Each row of numbers stands for one element and depends on some of the facts below. Use the named rows to name the rest.

Some facts about the elements:
bapes {φ=158, ρ=pado, ζ=a}
bekas {φ=158, ρ=mosker, ζ=a}
belel {φ=27, ζ=a}
beluzak {φ=418, ζ=a}
bidri {φ=27, ρ=trodri, ζ=b}
bisem {φ=158, ρ=klolem, ζ=b}
bives {φ=158, ρ=stilel, ζ=b}
bobru {φ=27, ζ=a}
brome {φ=824, ζ=b}
brutrul {φ=824, ζ=b}
dadrotal {φ=158, ρ=plipobru, ζ=a}
dafe {φ=824, ρ=graskipler, ζ=a}
devel {φ=418, ρ=regras, ζ=b}
dimeve {φ=27, ρ=bapes, ζ=a}
dobrem {φ=824, ρ=driskifi, ζ=a}
doklas {φ=27, ρ=skobuklor, ζ=a}
drafar {φ=824, ρ=stani, ζ=a}
draska {φ=158, ζ=a}
dreplila {φ=824, ρ=fubror, ζ=b}
dresak {φ=27, ρ=rufu, ζ=b}
drestigrin {φ=27, ρ=suboski, ζ=a}
dretrodu {φ=158, ρ=ziske, ζ=b}
drikim {φ=158, ρ=fepos, ζ=a}
driskifi {φ=824, ρ=pipak, ζ=b}
droda {φ=158, ρ=nikle, ζ=a}
drodros {φ=418, ρ=plugro, ζ=b}
drupek {φ=27, ρ=klubrinas, ζ=a}
duflun {φ=158, ρ=gridosom, ζ=a}
duklir {φ=158, ρ=ploteles, ζ=a}
fakin {φ=27, ζ=b}
fepos {φ=824, ρ=kiples, ζ=b}
flebo {φ=27, ρ=nibaster, ζ=a}
fleden {φ=824, ρ=trosti, ζ=a}
flemutar {φ=158, ρ=stuzor, ζ=a}
fliflok {φ=824, ρ=grebruk, ζ=a}
flodu {φ=824, ρ=klurimo, ζ=b}
floflim {φ=418, ρ=neplis, ζ=a}
flopla {φ=158, ρ=fugrel, ζ=a}
flufun {φ=418, ρ=siral, ζ=b}
flukir {φ=27, ρ=vudrer, ζ=b}
foridos {φ=158, ρ=kekozum, ζ=a}
fotus {φ=158, ρ=ronar, ζ=a}
fubror {φ=158, ρ=stabragro, ζ=b}
fufifo {φ=158, ρ=draska, ζ=b}
fugrel {φ=27, ρ=skader, ζ=b}
furu {φ=158, ζ=b}
gaplatri {φ=27, ρ=flufun, ζ=b}
garom {φ=27, ρ=fakin, ζ=b}
gaske {φ=824, ρ=floflim, ζ=a}
geplo {φ=418, ρ=sudun, ζ=a}
gorostik {φ=418, ρ=kobrum, ζ=a}
grago {φ=418, ρ=lirok, ζ=b}
graskipler {φ=824, ρ=vusto, ζ=a}
grebruk {φ=824, ρ=trastek, ζ=a}
gridosom {φ=27, ρ=dafe, ζ=a}
grimi {φ=418, ρ=trotrus, ζ=b}
groplum {φ=824, ρ=kluklam, ζ=a}
gugrum {φ=158, ρ=plukla, ζ=a}
guvor {φ=27, ρ=skuros, ζ=a}
kamos {φ=27, ρ=lelan, ζ=a}
kekla {φ=824, ρ=kuflofo, ζ=b}
kekozum {φ=27, ζ=b}
kesto {φ=27, ρ=stefe, ζ=a}
kiples {φ=158, ρ=poskul, ζ=a}
klamu {φ=27, ρ=geplo, ζ=a}
klavar {φ=158, ρ=fotus, ζ=a}
kleskes {φ=418, ρ=grimi, ζ=a}
klokludo {φ=27, ρ=skudras, ζ=a}
klolem {φ=824, ρ=tetizek, ζ=a}
klopur {φ=27, ρ=nanen, ζ=b}
klotudir {φ=27, ρ=rostes, ζ=b}
klubrinas {φ=158, ζ=a}
kluklam {φ=824, ρ=ragrabral, ζ=a}
klurimo {φ=824, ζ=a}
kobrum {φ=824, ρ=klamu, ζ=b}
kotrir {φ=418, ζ=a}
kuflofo {φ=418, ζ=a}
lelan {φ=418, ρ=dobrem, ζ=a}
lidre {φ=418, ζ=a}
lirok {φ=27, ρ=kamos, ζ=a}
lodo {φ=158, ρ=klopur, ζ=a}
lopuzam {φ=27, ρ=bobru, ζ=b}
meflik {φ=418, ρ=plogas, ζ=b}
meklem {φ=824, ρ=furu, ζ=a}
mobol {φ=27, ζ=b}
mogrun {φ=418, ρ=fliflok, ζ=a}
morogal {φ=158, ρ=duflun, ζ=a}
mosker {φ=418, ζ=b}
nanen {φ=824, ρ=devel, ζ=a}
nenon {φ=418, ζ=a}
neplis {φ=824, ρ=dretrodu, ζ=a}
neston {φ=418, ρ=doklas, ζ=b}
nibaster {φ=27, ζ=b}
nikle {φ=418, ρ=drafar, ζ=b}
pado {φ=824, ρ=gugrum, ζ=a}
peve {φ=27, ρ=flemutar, ζ=b}
pipak {φ=418, ζ=b}
pladrus {φ=418, ρ=todru, ζ=a}
plafepla {φ=27, ρ=stograzin, ζ=b}
plagrur {φ=27, ρ=zezu, ζ=a}
plapla {φ=824, ρ=stego, ζ=a}
pleduk {φ=418, ρ=vuvatros, ζ=b}
plefledon {φ=27, ρ=kleskes, ζ=b}
plipobru {φ=27, ζ=b}
plogas {φ=824, ρ=remos, ζ=b}
ploteles {φ=158, ρ=dadrotal, ζ=b}
plugro {φ=27, ρ=beluzak, ζ=b}
plukla {φ=158, ρ=kesto, ζ=a}
poskul {φ=824, ζ=a}
puru {φ=27, ζ=a}
ragrabral {φ=158, ρ=fufifo, ζ=b}
razi {φ=27, ρ=kekla, ζ=a}
regras {φ=824, ρ=bekas, ζ=a}
remos {φ=418, ρ=flodu, ζ=a}
repus {φ=27, ρ=belel, ζ=b}
riklir {φ=27, ρ=skevas, ζ=b}
ronar {φ=27, ρ=lodo, ζ=a}
rostes {φ=418, ρ=stabim, ζ=a}
rufu {φ=27, ρ=peve, ζ=b}
rulidon {φ=158, ρ=lidre, ζ=a}
siral {φ=27, ρ=puru, ζ=a}
skader {φ=158, ρ=rulidon, ζ=b}
skevas {φ=824, ρ=trusas, ζ=b}
skineker {φ=824, ρ=dreplila, ζ=b}
skobuklor {φ=27, ρ=grago, ζ=a}
skodro {φ=158, ρ=mobol, ζ=a}
skolumor {φ=418, ρ=drikim, ζ=a}
skoma {φ=418, ρ=dresak, ζ=b}
skonem {φ=158, ρ=skoma, ζ=a}
skudras {φ=824, ρ=gaske, ζ=b}
skuros {φ=824, ρ=vusu, ζ=a}
stabim {φ=158, ρ=skodro, ζ=b}
stabragro {φ=418, ρ=brutrul, ζ=a}
stani {φ=824, ρ=susunu, ζ=a}
stefe {φ=418, ρ=tofa, ζ=a}
stego {φ=824, ζ=a}
stilel {φ=418, ρ=flebo, ζ=a}
stograzin {φ=27, ρ=gorostik, ζ=a}
stuzor {φ=27, ρ=drodros, ζ=b}
suboski {φ=418, ρ=meflik, ζ=a}
sudun {φ=27, ρ=fleden, ζ=b}
sunolel {φ=158, ζ=a}
susunu {φ=418, ρ=mogrun, ζ=a}
taram {φ=824, ρ=plagrur, ζ=a}
tetizek {φ=27, ρ=taram, ζ=b}
todre {φ=824, ρ=foridos, ζ=a}
todru {φ=824, ρ=klokludo, ζ=a}
tofa {φ=158, ρ=bives, ζ=b}
topluk {φ=824, ρ=vogos, ζ=a}
trastek {φ=27, ρ=brome, ζ=b}
trodri {φ=27, ρ=lopuzam, ζ=a}
trosti {φ=27, ρ=sunolel, ζ=a}
trotrus {φ=824, ρ=meklem, ζ=a}
trusas {φ=158, ρ=nenon, ζ=b}
vastur {φ=158, ρ=dimeve, ζ=a}
vogos {φ=158, ρ=drestigrin, ζ=a}
voklak {φ=824, ρ=plefledon, ζ=b}
vudrer {φ=158, ρ=neston, ζ=b}
vusku {φ=824, ρ=guvor, ζ=a}
vusto {φ=418, ρ=garom, ζ=b}
vusu {φ=824, ζ=a}
vuvatros {φ=824, ρ=morogal, ζ=a}
zenus {φ=824, ρ=bidri, ζ=b}
zepan {φ=418, ζ=b}
zezu {φ=158, ρ=voklak, ζ=b}
ziske {φ=418, ρ=riklir, ζ=b}

Some elements and their rows:
-7, -4, -15, 0, 4, -5, 2, 1, -6, 5, 20, -7, -6, 2, 16, 17, -5, 3, -8, -7, -5, -4, -9, -10, 6, 12, -9, -6, -9, -5, -1 -> klotudir
-6, -3, 7, -4, -11, 3, -9, -10, 5, -4, -11, 17, 7, -2, -15, 2, 15, -4, -8, -4, 17, 16, 0, 1, 9, -13, -3, -2, -6, 4, -1 -> groplum
-5, -4, 7, -3, -11, 4, -8, -10, 5, -2, -10, 18, 7, -3, -15, 3, 17, -4, -7, -4, 18, 15, 1, 0, 9, -15, -3, -2, -5, 2, 0 -> plogas
7, -1, 12, -8, 6, 17, 6, -8, -5, -2, 1, -20, 1, 0, -10, -16, -1, 12, 7, 9, -2, -12, 4, 10, 1, 11, 3, 15, 2, 15, 16 -> stabragro
2, 8, -1, 13, 6, -14, 2, 17, 1, 4, -15, 4, 3, 2, 5, -12, -12, -7, 12, 4, -6, 0, 8, 4, -14, -7, 13, -2, 15, -8, -14 -> duklir
-6, -4, 7, -4, -11, 3, -9, -10, 5, -3, -11, 17, 8, -2, -15, 2, 16, -3, -8, -4, 18, 16, -1, 1, 10, -13, -3, -2, -5, 4, -1 -> vusku
14, 10, 1, -24, -8, 8, 13, -22, 9, -10, 2, -5, -2, -3, 6, -25, -8, 9, -3, 20, -4, -9, 7, 20, -12, 19, -13, 28, 2, 10, 11 -> ziske
7, -7, 12, -15, -16, 7, 8, -6, 5, 12, 3, 44, 16, 0, -29, 17, 17, 15, 11, -13, 16, 8, 2, -5, 1, -13, 4, 1, -5, -6, -6 -> fliflok
10, 9, -3, 25, 6, -23, 4, 16, 6, 0, -14, 12, -7, 2, 11, -17, 0, -7, 18, 5, -10, -5, 6, -1, -7, -12, 13, -2, 15, -4, -2 -> fotus
-8, -8, 19, 2, -6, 5, -14, -11, 5, -5, -15, 17, 11, 0, -12, 4, 12, -3, -12, -4, 23, 14, -4, -1, 13, 0, -3, -5, 0, 5, -6 -> driskifi
4, -4, 0, 11, 2, -10, -7, 10, -2, 0, -21, -5, -18, 9, 2, -4, -5, -23, 23, -8, -11, -7, 20, 3, -25, -16, -4, 5, 17, -24, -13 -> morogal
6, -2, -20, 26, 5, -26, 7, -1, 4, 1, 22, 8, -24, 4, 30, 6, 20, 5, 2, -3, -10, -13, -11, -22, 24, 3, -7, -5, -10, 5, 24 -> klopur
-9, -4, 7, -3, -10, 3, -9, -11, 3, -1, -12, 16, 9, -1, -15, 1, 15, -2, -8, -5, 20, 16, 0, 1, 11, -12, -2, -1, -5, 5, -3 -> fepos
-14, -1, 11, -6, -23, 1, -23, -7, 18, -18, 3, 12, 18, 0, -24, 1, 8, -18, 12, -2, -11, 29, -15, -2, 4, -16, 0, -6, -23, 12, 2 -> voklak
-3, 8, -1, 14, 8, -15, 2, 16, -4, 7, -17, 0, 5, 3, 4, -14, -13, -5, 13, 2, -3, 1, 7, 5, -12, -5, 15, 0, 15, -6, -16 -> rulidon
-14, -5, 7, -2, -7, 2, -9, -11, -2, 2, -14, 13, 11, -1, -16, -1, 14, 0, -8, -6, 23, 17, 0, 1, 14, -9, 0, 1, -6, 8, -4 -> klurimo
2, -7, 11, -12, -15, 5, 5, -8, 3, 10, 0, 37, 16, 0, -26, 13, 16, 12, 7, -12, 18, 9, 2, -4, 4, -12, 3, 1, -5, -2, -6 -> grebruk

Name these rows:
No name comes twice in this set of rows, the named rows included.
-7, -2, 8, -5, -16, 3, -14, -9, 11, -10, -6, 16, 10, -2, -18, 3, 14, -9, -1, -3, 6, 21, -6, -1, 6, -15, -3, -4, -12, 5, 1 : klolem
-1, 4, -3, -16, -24, -4, -4, -22, 17, -9, -10, 30, 6, -4, -1, -5, 10, -6, -15, 5, 18, 19, 3, 10, -1, -6, -17, 10, -6, -1, -6 : skudras
-1, 5, -4, -19, -26, -6, -3, -25, 18, -10, -10, 32, 6, -5, 2, -7, 9, -5, -17, 7, 18, 19, 3, 11, -2, -4, -19, 13, -6, -1, -6 : gaske
4, -7, 0, 10, 1, -10, -9, 8, -4, 0, -23, -8, -22, 11, 1, -2, -3, -26, 26, -11, -12, -8, 23, 2, -27, -18, -8, 8, 17, -27, -13 : duflun
-5, 11, 3, 11, -7, -15, -12, 20, 14, -11, -2, -1, 12, 3, -5, -13, -19, -21, 32, 6, -34, 13, -7, 2, -20, -10, 16, -7, -2, -2, -10 : zezu
17, 11, -1, -26, -11, 8, 13, -23, 13, -12, 3, -2, -4, -4, 8, -25, -7, 8, -3, 22, -5, -10, 8, 21, -14, 19, -16, 29, 1, 8, 12 : floflim
6, 8, 0, 11, 3, -13, 5, 18, 2, 5, -12, 9, 3, 2, 2, -9, -11, -5, 16, 2, -8, -2, 8, 3, -17, -8, 14, -2, 15, -11, -14 : droda
-8, 7, 0, 15, 9, -15, 0, 16, -5, 8, -16, -2, 8, 4, 2, -16, -15, -5, 16, 2, -4, 2, 5, 5, -10, -4, 16, 1, 13, -3, -17 : furu
-10, -2, -13, -1, -4, -6, -6, 2, 3, -4, 29, -9, -1, 2, 12, 17, -9, -5, 3, -6, -23, 4, -17, -12, 2, 9, -7, -10, -19, -2, 2 : tetizek
12, 6, -3, -6, -5, 27, 7, -9, 22, 6, 15, -37, 6, -31, -10, -9, 17, -2, -10, 6, -5, -19, 12, 12, -10, 0, 21, 7, 20, 6, 22 : geplo
5, 10, 0, 13, 7, -11, 5, 16, -2, 1, -13, 4, 1, 1, 5, -11, -11, -10, 12, 9, -7, 2, 7, 4, -16, -11, 12, -7, 14, -12, -12 : skonem
6, 0, 12, -3, 9, 14, 8, -9, -7, -1, 0, -20, 0, 1, -8, -20, 2, 14, 9, 9, -1, -14, 3, 8, 5, 12, 5, 17, 3, 19, 18 : mosker

Now the same elements, written a new way:
Some elements and their rows:
12, 10, 0, -1, -23, -2, 10, -5, 1, 3, -20, -14, -11 -> nibaster
-13, 2, -9, -6, 13, 17, -6, -22, 4, 6, -11, 13, 1 -> voklak
0, 4, 9, 5, -13, 8, 15, -12, -11, -5, -12, -23, -6 -> guvor
24, -8, 8, 7, 6, 1, -8, -13, -10, 36, 3, -8, 12 -> gorostik
12, -15, -7, -10, 19, 15, -13, -32, -3, -3, 6, 7, -5 -> topluk
4, -15, -25, -2, 18, -2, -12, 19, -10, 6, -29, -14, 13 -> fubror
10, 9, -21, -20, 21, 12, -15, -10, -3, 2, -9, 9, 6 -> dreplila
14, -5, 4, 10, 7, 2, -4, -21, -7, 25, -14, -4, 43 -> mogrun
3, -26, -7, 9, 16, -6, -11, 3, -6, 13, -28, -11, -22 -> drikim
-1, -2, -7, -9, 17, 12, -7, -19, 4, 10, 4, 6, -20 -> gaske
12, -3, 4, 5, 9, -1, -4, -12, -4, 34, 3, -11, 24 -> ziske
21, 10, 4, 4, 17, -2, 4, -3, -6, 36, -14, -9, 19 -> beluzak
-9, 6, -1, 2, -27, 3, -2, -12, -6, -4, -17, -14, 9 -> tetizek
-10, -5, -6, -1, 0, 20, -11, -22, 2, 14, -9, 21, -16 -> vuvatros
0, -2, -7, -9, 18, 12, -6, -19, 5, 10, 3, 7, -22 -> neplis
-6, -24, -10, 9, 14, 0, -2, 7, -4, 12, -24, -13, -8 -> tofa
5, 5, 0, 6, -40, 3, 5, -6, 1, 10, -26, -3, -11 -> fakin

Rows to name:
No name comes twice in this set of rows, the named rows included.
19, -16, -13, -10, 5, 23, -18, -21, -8, 4, 3, 16, -9 : plapla
6, 5, 25, 12, -3, -22, 8, -42, 4, -5, -42, -11, -28 : belel
15, 4, -5, -9, 19, 6, -5, -19, 7, 14, -16, 15, -32 : poskul
11, -35, -13, 6, 15, 0, -4, 0, -4, 5, -22, -15, 0 : vogos
-29, -13, -15, 4, 28, -6, 2, 11, 4, 7, -12, -30, 6 : foridos
21, 8, -10, -4, 14, 0, -13, -2, -13, 25, -9, -9, 51 : stabragro
11, 1, -9, -7, 15, 14, 3, -23, 9, 7, -22, 17, -5 : brome
20, 0, 0, 2, 11, 0, 7, -7, 2, 34, 2, -14, 31 : kuflofo
-26, -27, -11, 13, 10, 5, -13, 0, -10, 4, -22, -13, 9 : bisem
16, 14, -24, -21, 21, 10, -7, -5, 3, 6, -17, 12, 3 : brutrul
9, -1, -3, -8, 20, 7, -12, -24, 0, 9, -8, 13, -29 : fepos
-6, -3, 28, 14, -1, -19, -6, -51, -7, -14, -28, -17, -24 : repus
-3, -7, -4, -9, 24, 14, -10, -27, -2, 1, 11, 1, -14 : groplum
15, -25, -10, 8, 10, -2, 2, 13, 1, 22, -27, -9, -29 : sunolel
24, -6, 0, -3, -21, -1, 1, -18, -6, -8, -9, -17, 1 : drestigrin

